Small tables with named rows and columns. After each table, cells are looked up by row and column.

rim
|  | lek | kimit |
|---|---|---|
| kepod | 0.191 | 0.595 |
| livoba | 0.305 | 0.118 |
| vetefu | 0.828 | 0.356 |

kimit of kepod: 0.595
kimit of vetefu: 0.356
lek of kepod: 0.191
lek of livoba: 0.305
lek of vetefu: 0.828
kimit of livoba: 0.118

kurifut:
         dazakar    bub    vom  rudegi  lesanan   lupu
kanag      0.122  1.686  5.997   9.303    3.304  5.385
bimas      4.950  4.607  5.642   5.759    5.267  6.498
miluf      7.598  7.898  5.760   5.657    6.449  6.464
siniti     2.005  1.985  7.576   7.491    3.610  6.307
pudi       6.310  6.639  5.888   6.280    6.736  6.005
zotubof    8.002  6.885  7.274   5.058    6.847  6.451
nevuda     6.200  6.570  5.958   5.881    6.160  5.821
bosul      1.088  3.115  4.873   9.025    3.769  5.417
vatava     7.786  7.233  6.681   5.275    7.175  6.474

bosul, lupu -> 5.417
vatava, dazakar -> 7.786
pudi, lupu -> 6.005
pudi, rudegi -> 6.280
miluf, dazakar -> 7.598
miluf, rudegi -> 5.657
nevuda, rudegi -> 5.881
bosul, bub -> 3.115
bimas, vom -> 5.642
bimas, rudegi -> 5.759
bosul, dazakar -> 1.088
siniti, lupu -> 6.307
miluf, vom -> 5.760
zotubof, lupu -> 6.451
vatava, bub -> 7.233
vatava, rudegi -> 5.275
nevuda, dazakar -> 6.200
siniti, lesanan -> 3.610
Row with the largest lesanan: vatava

Table pato
,gud,fim,peludip,lufipa,zatokon
kas,179,64,176,202,252
popegak,164,59,152,86,239
saf,150,231,217,135,63
fifeg,127,164,171,63,82

What is the zatokon of saf in pato?
63
What is the fim of fifeg in pato?
164
What is the gud of saf in pato?
150
What is the fim of kas in pato?
64
What is the peludip of kas in pato?
176
What is the fim of popegak in pato?
59
What is the peludip of saf in pato?
217
What is the zatokon of fifeg in pato?
82
What is the gud of fifeg in pato?
127
What is the peludip of popegak in pato?
152
What is the fim of saf in pato?
231
What is the lufipa of saf in pato?
135
What is the peludip of fifeg in pato?
171
What is the lufipa of fifeg in pato?
63
What is the gud of popegak in pato?
164

derafe:
fields: zap, sed, gule, vilodu, tuk
rolati: [-6900, 314, -3747, 1172, 3933]
goz: [-9801, -4762, -6763, -3883, -3084]
kireg: [-2065, -2026, 7503, -6626, -5511]
domav: [-2003, -2253, 2385, -4389, 3381]
ziliza: [-5049, -366, -1959, -923, -3315]
ralo: [-6225, 117, -9422, 1520, 1528]
sugib: [-1882, -2956, 1501, -4478, 2909]
nefal: [-1772, -2249, -2019, 483, -2641]
lutegag: [-5125, -2491, -1870, -3402, 1762]
togiso: [-2467, -2574, 2864, -3390, 4806]
ritop: [-8531, -2401, -6271, -1289, 1157]
zadur: [-2087, -2474, 3508, -3464, 5017]
mim: [-8951, -822, -4204, -2906, -2123]
ruz: [-1807, -3187, -2867, -1444, -2347]

sed of ziliza: -366
gule of goz: -6763
sed of ralo: 117
zap of ziliza: -5049
tuk of ralo: 1528
vilodu of zadur: -3464
gule of rolati: -3747
vilodu of sugib: -4478
sed of mim: -822
tuk of sugib: 2909
tuk of goz: -3084
gule of zadur: 3508
zap of nefal: -1772
vilodu of togiso: -3390
vilodu of mim: -2906
vilodu of ruz: -1444
gule of domav: 2385
tuk of kireg: -5511

gesu =
           fer  rebilu  pusar  dogoro   bub   milu  fabepav
kamib     33.3    32.4   32.9     1.4   8.0    4.0      4.0
pufo       6.5    22.1   16.1    -9.6  -9.3   25.4     25.4
tinom      4.4     0.8    8.4     3.1   9.3    9.7      9.7
finipom   25.1    35.7   25.3   -26.2   8.1    1.7      1.7
des       -6.6    25.4   21.2    40.3   2.9   28.1     28.1
dimin     36.7     9.9   38.5    72.7  12.8   22.7     22.7
vuzi      11.6    21.2    7.9     9.3  -2.4   -0.6     -0.6
buk        5.8     6.3    6.4     7.9   9.5    9.2      9.2
suluza   -18.5     7.4   -8.2    -9.3   1.9   10.6     10.6
kal       31.4   -54.8  -23.7   -12.6  22.7  -23.1    -23.1
fevi     -12.2   -16.5    1.4    -5.3  33.1    2.9      2.9

des, milu => 28.1
kamib, bub => 8.0
pufo, bub => -9.3
fevi, fer => -12.2
kal, milu => -23.1
tinom, dogoro => 3.1
buk, bub => 9.5
tinom, bub => 9.3
kal, bub => 22.7
dimin, fabepav => 22.7
kal, dogoro => -12.6
vuzi, fabepav => -0.6
tinom, milu => 9.7
Which row has the largest fabepav? des

Table zamitu
	molum	sibid	tapipo	zuteti	nafepa	dunipa	biguf	far
suvuzu	0.259	0.418	0.577	0.517	0.477	0.714	0.604	0.455
tum	0.561	0.494	0.621	0.512	0.473	0.725	0.590	0.452
vepogo	0.326	0.478	0.637	0.504	0.445	0.337	0.576	0.439
rar	0.867	0.499	0.583	0.570	0.441	0.376	0.572	0.466
maz	0.108	0.399	0.557	0.604	0.495	0.790	0.610	0.453
dibeve	0.685	0.531	0.632	0.622	0.435	0.196	0.550	0.445
penifus	0.071	0.410	0.591	0.607	0.436	0.174	0.561	0.441

What is the nafepa of maz in zamitu?
0.495
What is the tapipo of vepogo in zamitu?
0.637
What is the dunipa of suvuzu in zamitu?
0.714
What is the sibid of dibeve in zamitu?
0.531
What is the far of vepogo in zamitu?
0.439
What is the dunipa of rar in zamitu?
0.376
What is the far of dibeve in zamitu?
0.445
What is the far of rar in zamitu?
0.466
What is the tapipo of tum in zamitu?
0.621
What is the sibid of maz in zamitu?
0.399
What is the nafepa of rar in zamitu?
0.441
What is the dunipa of maz in zamitu?
0.790
What is the zuteti of vepogo in zamitu?
0.504
What is the molum of dibeve in zamitu?
0.685
What is the sibid of vepogo in zamitu?
0.478
Row with the largest dunipa: maz

